Below are the code and all the weights of a small trained network. Each question names an input and a class and asks about switching units off, where a switched-off unit gives its printed mean instead of its output.

import numpy as np


def w(rows, s, z=0):
    codes = np.array(rows[::2]) - 128.0
    scale = np.full(codes.shape[1], s)
    scale[-1] = z or s
    return codes * scale


def f(y):
    return np.maximum(y, 0)


def log_softmax(a):
    a = a - a.max(-1, keepdims=True)
    return a - np.log(np.exp(a).sum(-1, keepdims=True))


def net(x, mask):
    res = np.array(x, float).reshape(1, 3) / 4 @ E
    y = f(res @ A[0][:, :-1].T + A[0][:, -1])
    res = res + np.where(mask, y, B[0][:, -1]) @ B[0][:, :-1]
    return log_softmax(res[-1] @ U[:, :-1].T + U[:, -1])


A, B = {}, {}
E = w([
[98,145,144,161,139,96,226,10,137,54],'x0',
[107,16,171,188,98,129,190,110,212,89],'x1',
[165,132,144,176,236,43,154,176,217,82],'x2',
],0.012)
A[0] = w([
[117,7,162,145,2,146,87,200,164,168,215],'n0',
[63,123,157,194,88,70,197,40,152,48,213],'n1',
[135,103,148,122,122,147,172,88,122,102,8],'n2',
[50,184,90,78,55,209,122,68,30,156,231],'n3',
[56,94,113,136,39,192,91,115,124,153,120],'n4',
[188,198,108,13,152,165,51,205,39,173,234],'n5',
[153,156,78,48,50,156,135,118,67,190,228],'n6',
[43,198,155,78,112,206,119,31,54,155,99],'n7',
],0.0081,0.0017)
B[0] = w([
[254,27,126,95,139,170,213,180,175,159,203],'n0',
[46,92,168,207,89,30,200,110,118,72,235],'n1',
[104,93,88,138,102,143,168,85,145,158,159],'n2',
[196,171,122,91,66,224,133,72,29,134,236],'n3',
[168,119,121,47,168,212,166,80,157,144,188],'n4',
[107,177,138,250,99,152,76,151,155,188,251],'n5',
[135,175,70,138,167,216,89,82,110,110,212],'n6',
[147,168,191,88,50,87,99,34,38,69,210],'n7',
],0.009,0.018)
U = w([
[97,144,125,185,153,113,82,179,138,212,238],'0',
[146,92,85,98,133,167,145,113,126,160,5],'1',
[123,187,78,130,128,138,81,105,111,139,57],'2',
[53,41,119,177,123,80,166,109,131,92,135],'3',
[93,113,167,106,99,105,139,95,72,110,61],'4',
[146,139,142,154,250,22,149,152,170,84,251],'5',
[150,56,143,97,149,128,145,195,171,166,104],'6',
],0.013,0.0025)

Each question gives the input, the list of numbers given to net, and the class t.
The units are the neurons (one row each of A and B). Each row of codes is followed by its name. A weight is (code - 128) times the scale printed after its matrix; where a second scale follows, it is the last column's (A, B and U).
mask holds one flag per neuron, in row order. A switched-off neuron (its flag False) gives its mean, the last column of its row in B, instead of its output. The means were averaged over made-up inputs and are rounded, as every weight is.
A unit's drop is (log p(t) with every unit on - log p(t) with that unit switched off) / (log p(t) with every unit on - log p(t) with every unit switched off).
The circuit of an input: a set's keep is (log p(t) with only the set's units on - log p(t) with every unit switched off) / (log p(t) with every unit on - log p(t) with every unit switched off). Starting from all 8 units, units are removed one at a time, each time the one whose removal leaves the highest keep (on an exact tie, the one counted first), for as long as the keep stays at least 0.8.
units of the circuit, in order: the units of the circuit, biggest drop first
top k neurons: the k neurons with the biggest drops, biggest first
drop when u is switched off: that unit's drop, to one decimal
input [0,-1,6], class 5: top 2 neurons	[n5, n3]
input [6,6,-6], class 3: top 2 neurons	[n1, n2]
input [4,-2,3], class 3: top 2 neurons	[n1, n0]
input [-8,1,4], class 6: top 2 neurons	[n0, n6]
input [5,-4,-8], class 2: top 2 neurons	[n6, n1]
input [-4,-3,0], class 0: top neuron	[n5]
input [5,0,-1], class 3: top 2 neurons	[n1, n3]
input [1,-7,3], class 0: units of the circuit, in order	[n3, n5]
input [-2,7,8], class 5: top 2 neurons	[n3, n7]
input [1,-4,3], class 0: top 3 neurons	[n3, n1, n7]
input [-3,1,2], class 6: top 2 neurons	[n5, n1]
input [1,-1,-8], class 2: top 3 neurons	[n6, n7, n1]
input [1,-2,-5], class 2: top 2 neurons	[n1, n6]
input [-1,8,-6], class 1: units of the circuit, in order	[n4]
input [1,-6,6], class 0: drop when n7 is switched off	0.1
input [-2,7,-2], class 6: drop when n0 is switched off	0.2
input [2,-1,1], class 3: drop when n2 is switched off	-0.1
